Below is a small trained network, with its code and all its weights. Each question gives an input and a class and asks what happens when units are switched off, that is, made to give their printed mean instead of their output.

import numpy as np


def w(rows, s, z=0):
    codes = np.array(rows[::2]) - 128.0
    scale = np.full(codes.shape[1], s)
    scale[-1] = z or s
    return codes * scale


def f(y):
    return y / 2 * (1 + np.tanh(0.7978845608 * (y + 0.044715 * y**3)))


def log_softmax(a):
    a = a - a.max(-1, keepdims=True)
    return a - np.log(np.exp(a).sum(-1, keepdims=True))


def net(x, mask):
    res = np.array(x, float).reshape(1, 7) / 4 @ E
    y = f(res @ A[0][:, :-1].T + A[0][:, -1])
    res = res + np.where(mask, y, B[0][:, -1]) @ B[0][:, :-1]
    return log_softmax(res[-1] @ U[:, :-1].T + U[:, -1])


A, B = {}, {}
E = w([
[170,171,188,177,123,156,147,174],'x0',
[173,126,144,64,40,107,122,148],'x1',
[136,44,77,109,112,190,104,171],'x2',
[53,106,89,117,124,96,2,163],'x3',
[59,80,156,96,78,167,141,77],'x4',
[150,149,217,117,135,198,41,73],'x5',
[118,150,35,163,66,62,85,59],'x6',
],0.011)
A[0] = w([
[105,68,43,131,133,165,154,102,205],'n0',
[65,134,63,98,173,82,155,67,161],'n1',
[125,229,77,129,123,47,136,141,157],'n2',
[167,126,190,120,96,145,118,93,254],'n3',
[152,178,179,211,78,155,158,63,224],'n4',
[117,116,185,92,188,175,59,124,238],'n5',
[109,92,102,111,75,126,190,164,248],'n6',
[120,103,77,151,201,162,74,174,206],'n7',
[200,108,187,131,222,132,198,118,144],'n8',
[78,197,179,112,178,150,202,97,194],'n9',
[137,71,66,122,167,12,137,147,219],'n10',
[135,154,130,139,149,80,151,203,176],'n11',
[74,127,89,88,105,139,111,37,204],'n12',
],0.011,0.0043)
B[0] = w([
[80,13,138,154,170,160,109,45,206],'n0',
[47,132,183,202,212,106,121,7,215],'n1',
[100,194,37,188,69,36,140,161,224],'n2',
[203,164,92,53,78,121,115,155,206],'n3',
[254,215,52,59,205,167,106,42,231],'n4',
[97,167,158,10,80,133,95,176,243],'n5',
[142,81,119,186,58,186,210,97,208],'n6',
[25,62,106,146,171,117,61,234,217],'n7',
[76,100,99,56,141,89,171,127,246],'n8',
[110,200,168,78,207,116,197,120,233],'n9',
[33,130,161,236,88,117,151,133,241],'n10',
[119,121,133,174,133,102,212,173,191],'n11',
[174,135,180,151,125,108,66,86,212],'n12',
],0.0075,0.013)
U = w([
[104,199,71,213,64,69,198,147,137],'0',
[231,204,30,83,128,140,107,79,175],'1',
[66,127,152,91,140,153,70,241,216],'2',
[128,10,118,136,67,234,248,157,216],'3',
[118,204,183,161,164,152,142,62,12],'4',
[150,174,205,77,1,121,92,145,231],'5',
[80,75,151,175,148,114,117,64,9],'6',
[117,146,124,25,177,100,250,131,3],'7',
],0.01,0.0019)

Each question gives the input, the list of numbers given to net, and the class t.
The units are the neurons (one row each of A and B). Each row of codes is followed by its name. A weight is (code - 128) times the scale printed after its matrix; where a second scale follows, it is the last column's (A, B and U).
mask holds one flag per neuron, in row order. A switched-off neuron (its flag False) gives its mean, the last column of its row in B, instead of its output. The means were averaged over made-up inputs and are rounded, as every weight is.
A unit's drop is (log p(t) with every unit on - log p(t) with that unit switched off) / (log p(t) with every unit on - log p(t) with every unit switched off).
The circuit of an input: a set's keep is (log p(t) with only the set's units on - log p(t) with every unit switched off) / (log p(t) with every unit on - log p(t) with every unit switched off). Starting from the 12 units with the biggest drops (on a tie, the unit counted first), units are removed one at a time, each time the one whose removal leaves the highest keep (on an exact tie, the one counted first), for as long as the keep stays at least 0.8.
circuit, biggest first: the units of the circuit, biggest drop first
unit that matters most: the unit with the biggest drop
top k neurons: the k neurons with the biggest drops, biggest first
drop when u is switched off: that unit's drop, to one decimal
input [8,-6,5,7,-1,-2,6], class 2: unit that matters most -> n7
input [-3,6,0,1,8,0,3], class 6: top 2 neurons -> (n5; n12)
input [8,-4,-2,5,-7,8,3], class 1: top 2 neurons -> (n4; n10)
input [-8,-7,-7,-2,6,-6,-3], class 6: top 2 neurons -> (n0; n4)
input [-7,7,7,-6,1,-5,7], class 6: circuit, biggest first -> (n1; n0)
input [-1,4,3,2,6,1,-5], class 5: circuit, biggest first -> (n5; n7; n8)
input [3,-6,-5,-8,0,2,1], class 7: top 2 neurons -> (n9; n8)
input [-7,1,2,-5,7,1,-3], class 3: top 3 neurons -> (n6; n4; n0)
input [4,1,8,-4,6,5,-3], class 5: top 2 neurons -> (n5; n3)
input [0,-6,0,-5,-8,3,4], class 1: top 2 neurons -> (n4; n10)
input [-7,-3,-6,1,4,5,-5], class 7: top 2 neurons -> (n9; n5)
input [-6,8,1,-5,1,-7,1], class 3: top 2 neurons -> (n6; n0)
input [-3,-2,-7,5,4,-6,-3], class 6: top 2 neurons -> (n1; n3)
input [-6,-7,3,-8,-2,8,8], class 1: circuit, biggest first -> (n4)
input [3,6,-3,7,-6,1,-2], class 0: top 3 neurons -> (n2; n11; n0)
input [5,4,0,-6,6,-8,-2], class 3: top 2 neurons -> (n6; n5)
input [2,7,-8,0,-8,8,-4], class 1: top 2 neurons -> (n4; n3)
input [7,-8,-6,-4,4,-2,-7], class 7: drop when n10 is switched off -> 0.0
input [-2,5,1,0,-3,-4,-1], class 0: drop when n10 is switched off -> 0.1
input [6,3,1,0,-5,3,-6], class 7: unit that matters most -> n8
input [7,8,3,7,8,-8,5], class 3: drop when n0 is switched off -> 0.2
